Below is a small trained network, with its code and all its weights. Each question gives an input and a target symbol and asks what happens when units are switched off, that is, made to give their printed mean instead of their output.

import numpy as np


def w(rows, s, z=0):
    codes = np.array(rows[::2]) - 128.0
    scale = np.full(codes.shape[1], s)
    scale[-1] = z or s
    return codes * scale


def norm(h):
    return h / np.sqrt((h * h).mean(-1, keepdims=True) + 1e-5)


def f(y):
    return y / 2 * (1 + np.tanh(0.7978845608 * (y + 0.044715 * y**3)))


def softmax(a):
    e = np.exp(a - a.max(-1, keepdims=True))
    return e / e.sum(-1, keepdims=True)


def log_softmax(a):
    a = a - a.max(-1, keepdims=True)
    return a - np.log(np.exp(a).sum(-1, keepdims=True))


def net(x, mask):
    ids = ['γδθξφψ'.index(c) for c in x.split()]
    T = len(ids)
    res = E[ids] + P[:T]
    u = 0
    for l in range(2):
        q, k, v = (norm(res) @ M[l].T for M in (Q, K, V))
        z = softmax(np.where(np.tri(T) > 0, q @ k.T / 3**0.5, -1e9)) @ v
        res = res + np.where(mask[u], z, O[l][:, -1]) @ O[l][:, :-1]
        u += 1
        y = f(norm(res) @ A[l][:, :-1].T + A[l][:, -1])
        res = res + np.where(mask[u : u + 4], y, B[l][:, -1]) @ B[l][:, :-1]
        u += 4
    return log_softmax(norm(res)[-1] @ U[:, :-1].T + U[:, -1])


Q, K, V, O, A, B = {}, {}, {}, {}, {}, {}
E = w([
[57,121,119,178,186,225,95,74,103,158,192],'γ',
[93,74,91,102,145,139,251,69,187,86,137],'δ',
[107,114,197,143,127,147,110,193,86,92,204],'θ',
[168,123,131,196,92,253,119,210,213,72,162],'ξ',
[83,170,209,111,122,137,76,133,249,39,165],'φ',
[81,126,159,32,210,135,105,130,143,53,143],'ψ',
],0.015)
P = w([
[196,197,141,85,147,131,121,116,108,158,148],'0',
[111,68,202,103,195,187,252,147,172,91,133],'1',
[164,151,102,223,185,70,80,139,122,135,109],'2',
[183,102,73,169,166,41,117,89,98,170,174],'3',
[63,25,149,74,63,135,122,122,145,93,110],'4',
[54,166,16,83,63,116,101,168,96,222,156],'5',
],0.013)
Q[0] = w([
[54,89,198,104,38,251,170,142,104,157,112],'L0H1',
[85,56,170,137,204,131,54,96,169,50,127],'L0H1',
[54,245,60,69,117,102,110,169,148,179,157],'L0H1',
],0.025)
K[0] = w([
[36,5,84,235,88,118,129,160,106,129,93],'L0H1',
[182,79,86,180,57,136,194,126,64,198,184],'L0H1',
[147,168,139,222,236,86,144,160,132,110,53],'L0H1',
],0.021)
V[0] = w([
[207,136,175,116,102,118,71,252,102,117,106],'L0H1',
[194,124,86,155,99,202,115,130,193,125,145],'L0H1',
[43,134,157,155,181,209,81,88,35,200,117],'L0H1',
],0.018)
O[0] = w([
[103,149,47,240,209,140,146,226,99,115,32,129],'L0H1',
[152,162,72,132,152,158,122,101,67,105,186,253],'L0H1',
[106,108,191,108,174,29,118,116,4,166,133,215],'L0H1',
],0.012,0.0031)
A[0] = w([
[237,250,52,152,89,42,109,121,59,186,38,1],'L0N1',
[105,105,170,148,144,107,135,165,120,157,8,82],'L0N2',
[209,135,76,92,101,63,124,70,131,145,208,167],'L0N3',
[142,30,160,57,114,147,138,80,111,116,107,67],'L0N4',
],0.022,0.0037)
B[0] = w([
[201,127,144,110,139,104,159,99,251,203,189,161],'L0N1',
[83,144,123,156,137,88,139,103,117,39,132,249],'L0N2',
[120,151,106,136,105,131,139,107,100,131,20,202],'L0N3',
[145,98,147,169,106,149,99,144,136,120,197,202],'L0N4',
],0.024,0.02)
Q[1] = w([
[56,143,17,189,192,74,159,224,36,42,16],'L1H1',
[113,170,123,99,190,247,172,217,141,119,136],'L1H1',
[35,180,82,138,11,137,32,100,75,77,5],'L1H1',
],0.02)
K[1] = w([
[81,145,138,173,210,126,72,233,137,4,85],'L1H1',
[151,171,78,168,223,229,152,143,148,111,151],'L1H1',
[47,123,71,62,21,164,129,238,101,81,1],'L1H1',
],0.022)
V[1] = w([
[178,113,78,164,40,51,62,155,147,201,157],'L1H1',
[144,135,152,218,170,155,49,174,154,109,141],'L1H1',
[116,177,8,190,135,133,157,84,88,178,124],'L1H1',
],0.017)
O[1] = w([
[166,143,124,142,214,191,137,86,144,153,178,2],'L1H1',
[68,116,99,10,128,125,138,134,109,159,159,212],'L1H1',
[155,103,123,63,83,177,82,93,147,88,136,172],'L1H1',
],0.013,0.0078)
A[1] = w([
[131,155,131,157,162,17,197,178,253,244,42,2],'L1N1',
[246,240,19,125,133,110,138,78,133,216,74,26],'L1N2',
[249,233,9,108,164,73,110,96,42,227,82,150],'L1N3',
[151,196,28,70,95,172,128,123,99,137,65,138],'L1N4',
],0.03,0.0045)
B[1] = w([
[97,144,94,90,213,132,129,37,173,232,110,200],'L1N1',
[74,137,177,153,162,56,166,132,71,145,197,190],'L1N2',
[191,136,118,95,70,156,131,129,251,91,121,182],'L1N3',
[152,115,125,134,160,156,115,174,78,151,95,249],'L1N4',
],0.032,0.018)
U = w([
[171,128,151,131,55,177,159,131,200,118,83,243],'γ',
[148,141,186,160,121,79,145,122,26,191,142,3],'δ',
[64,126,119,107,180,129,157,111,174,204,91,106],'θ',
[119,95,117,132,158,140,167,220,167,123,254,66],'ξ',
[145,106,71,128,136,187,98,211,84,146,100,247],'φ',
[63,120,99,148,115,85,155,180,136,47,113,166],'ψ',
],0.0078,0.0021)

Each question gives the input, a string of symbols that net reads in full, and the target symbol t.
The units are the heads (3 rows each of Q, K, V and O) and the neurons (one row each of A and B). Each row of codes is followed by its name. A weight is (code - 128) times the scale printed after its matrix; where a second scale follows, it is the last column's (O, A, B and U).
mask holds one flag per unit, layer by layer, with each layer's heads first. A switched-off unit (its flag False) gives its mean, the last column of its rows in O or B, instead of its output. The means were averaged over made-up inputs and are rounded, as every weight is.
A unit's drop is (log p(t) with every unit on - log p(t) with that unit switched off) / (log p(t) with every unit on - log p(t) with every unit switched off).
The circuit of an input: a set's keep is (log p(t) with only the set's units on - log p(t) with every unit switched off) / (log p(t) with every unit on - log p(t) with every unit switched off). Starting from all 10 units, units are removed one at a time, each time the one whose removal leaves the highest keep (on an exact tie, the one counted first), for as long as the keep stays at least 0.8.
circuit, biggest first: the units of the circuit, biggest drop first
top k neurons: the k neurons with the biggest drops, biggest first
k most important neurons of layer l: the k neurons of layer l with the biggest drops, biggest first
input γ φ φ, target γ: circuit, biggest first => L0H1, L1N3, L0N2, L0N3
input γ φ ξ γ, target γ: top 3 neurons => L1N3, L0N3, L0N2
input δ δ ξ ξ, target δ: top 3 neurons => L0N3, L1N2, L0N2
input δ δ ψ γ φ, target δ: circuit, biggest first => L0H1
input γ δ φ, target γ: circuit, biggest first => L1N3, L0H1, L0N2, L0N3
input δ ψ γ, target δ: top 2 neurons => L0N3, L0N2
input ξ ψ ψ ξ ψ, target φ: circuit, biggest first => L0H1, L1N4
input ψ ψ ψ θ ψ φ, target ψ: circuit, biggest first => L0H1, L0N2
input φ ψ ξ ψ δ γ, target ξ: circuit, biggest first => L0H1, L1N2, L0N1, L1N3
input δ γ δ δ, target δ: top 2 neurons => L0N3, L1N2
input δ ψ ξ, target δ: top 3 neurons => L0N3, L0N2, L1N2
input φ θ γ ψ δ, target γ: 2 most important neurons of layer 0 => L0N4, L0N3
input γ θ θ, target γ: circuit, biggest first => L1N3, L0N2, L0N3, L0H1
input ξ ψ θ ψ, target ξ: circuit, biggest first => L0H1, L0N1, L1N2, L1N3
input γ δ θ δ, target γ: circuit, biggest first => L1N3, L0N3
input δ ψ δ ψ, target δ: circuit, biggest first => L0N3, L0N2, L1N2
input ξ ψ θ, target ξ: most important neuron of layer 1 => L1N2
input ξ ψ ξ, target ξ: top 2 neurons => L0N1, L1N2
input δ φ φ φ, target δ: top 3 neurons => L0N3, L0N2, L1N2
input ψ ψ ξ γ ψ, target δ: top neuron => L0N4
input ψ θ γ φ ξ γ, target γ: 2 most important neurons of layer 0 => L0N2, L0N3
